Here is a tiny trained network, its code and every weight. The questions are about switching its units off for an input and a class, where a switched-off unit gives its printed mean instead of its output.

import numpy as np


def w(rows, s, z=0):
    codes = np.array(rows[::2]) - 128.0
    scale = np.full(codes.shape[1], s)
    scale[-1] = z or s
    return codes * scale


def f(y):
    return y / 2 * (1 + np.tanh(0.7978845608 * (y + 0.044715 * y**3)))


def log_softmax(a):
    a = a - a.max(-1, keepdims=True)
    return a - np.log(np.exp(a).sum(-1, keepdims=True))


def net(x, mask):
    res = np.array(x, float).reshape(1, 6) / 4 @ E
    y = f(res @ A[0][:, :-1].T + A[0][:, -1])
    res = res + np.where(mask, y, B[0][:, -1]) @ B[0][:, :-1]
    return log_softmax(res[-1] @ U[:, :-1].T + U[:, -1])


A, B = {}, {}
E = w([
[70,219,144,44,92,96,192,195,155,167,168],'x0',
[39,2,88,98,82,113,98,160,40,157,116],'x1',
[168,113,77,147,45,41,140,100,117,84,194],'x2',
[145,119,116,79,103,148,155,119,131,122,117],'x3',
[151,121,168,110,139,145,92,115,85,140,170],'x4',
[149,159,115,151,117,128,128,146,104,150,103],'x5',
],0.012)
A[0] = w([
[125,227,112,85,198,168,176,199,131,120,206,169],'n0',
[185,46,82,200,184,163,117,18,91,91,48,254],'n1',
[192,155,159,159,191,147,165,135,235,115,173,203],'n2',
[127,214,177,65,115,153,178,148,211,96,151,173],'n3',
[237,164,165,127,150,69,115,95,176,97,121,160],'n4',
[189,161,173,128,146,235,118,177,170,176,2,173],'n5',
[94,122,149,69,118,102,156,182,141,228,104,130],'n6',
[200,186,171,100,180,172,122,76,127,81,81,183],'n7',
[58,189,155,72,55,65,123,184,131,118,191,178],'n8',
[218,150,127,162,183,168,125,96,187,75,104,159],'n9',
[219,125,102,203,47,61,174,79,145,102,217,172],'n10',
[68,112,189,123,214,238,136,170,136,190,56,224],'n11',
],0.008,0.0086)
B[0] = w([
[99,172,148,168,147,133,162,88,124,119,131,196],'n0',
[147,105,107,90,99,157,14,132,177,4,120,252],'n1',
[129,196,153,167,110,126,146,141,174,112,154,203],'n2',
[125,164,163,159,133,120,147,116,115,137,179,208],'n3',
[132,150,123,119,123,112,111,60,178,159,138,184],'n4',
[74,164,135,133,146,151,92,139,130,112,150,198],'n5',
[106,112,133,105,188,106,130,154,50,160,65,182],'n6',
[92,175,137,146,151,105,99,160,194,127,173,184],'n7',
[129,88,123,141,164,75,192,168,49,193,141,222],'n8',
[91,139,149,104,140,85,107,132,209,136,154,189],'n9',
[206,148,81,113,50,109,120,75,121,145,140,211],'n10',
[22,121,138,74,211,220,139,137,134,111,77,225],'n11',
],0.013,0.019)
U = w([
[71,165,128,136,128,179,60,144,211,94,164,170],'0',
[151,169,126,95,38,60,64,23,182,107,121,132],'1',
[96,49,125,94,127,230,59,111,110,73,50,101],'2',
[141,1,42,137,41,110,58,88,57,68,135,252],'3',
[61,208,235,210,140,162,145,100,98,135,135,122],'4',
[183,194,103,211,101,116,184,56,100,212,197,122],'5',
[73,109,150,54,162,158,128,129,78,221,59,16],'6',
[198,45,91,111,91,52,138,204,78,231,150,147],'7',
],0.0078,0.0022)

Each question gives the input, the list of numbers given to net, and the class t.
The units are the neurons (one row each of A and B). Each row of codes is followed by its name. A weight is (code - 128) times the scale printed after its matrix; where a second scale follows, it is the last column's (A, B and U).
mask holds one flag per neuron, in row order. A switched-off neuron (its flag False) gives its mean, the last column of its row in B, instead of its output. The means were averaged over made-up inputs and are rounded, as every weight is.
A unit's drop is (log p(t) with every unit on - log p(t) with that unit switched off) / (log p(t) with every unit on - log p(t) with every unit switched off).
The circuit of an input: a set's keep is (log p(t) with only the set's units on - log p(t) with every unit switched off) / (log p(t) with every unit on - log p(t) with every unit switched off). Starting from all 12 units, units are removed one at a time, each time the one whose removal leaves the highest keep (on an exact tie, the one counted first), for as long as the keep stays at least 0.8.
units of the circuit, in order: the units of the circuit, biggest drop first
unit that matters most: the unit with the biggest drop
top k neurons: the k neurons with the biggest drops, biggest first
drop when u is switched off: that unit's drop, to one decimal
input [6,0,-8,1,5,1], class 4: units of the circuit, in order -> [n0]
input [2,1,0,2,-8,-4], class 6: units of the circuit, in order -> [n1, n2]
input [-8,-7,1,-8,-1,1], class 1: top 2 neurons -> [n10, n11]
input [-3,8,1,-1,0,4], class 3: top 2 neurons -> [n11, n5]
input [-4,0,1,1,-5,7], class 1: top 2 neurons -> [n11, n8]
input [1,6,-4,-5,1,5], class 6: top 2 neurons -> [n1, n6]
input [5,7,0,2,2,-7], class 6: top 2 neurons -> [n10, n6]
input [2,3,1,-5,-2,-6], class 7: top 2 neurons -> [n11, n1]
input [6,0,-5,-4,6,0], class 4: top 2 neurons -> [n0, n3]
input [1,-8,3,-7,-8,5], class 5: top 2 neurons -> [n1, n3]
input [-3,-2,1,8,-5,-4], class 1: drop when n11 is switched off -> 0.7
input [1,4,5,4,5,1], class 7: drop when n1 is switched off -> 0.6
input [8,-1,-7,-2,-6,0], class 4: drop when n0 is switched off -> 0.2
input [3,3,6,-7,7,-3], class 7: unit that matters most -> n1
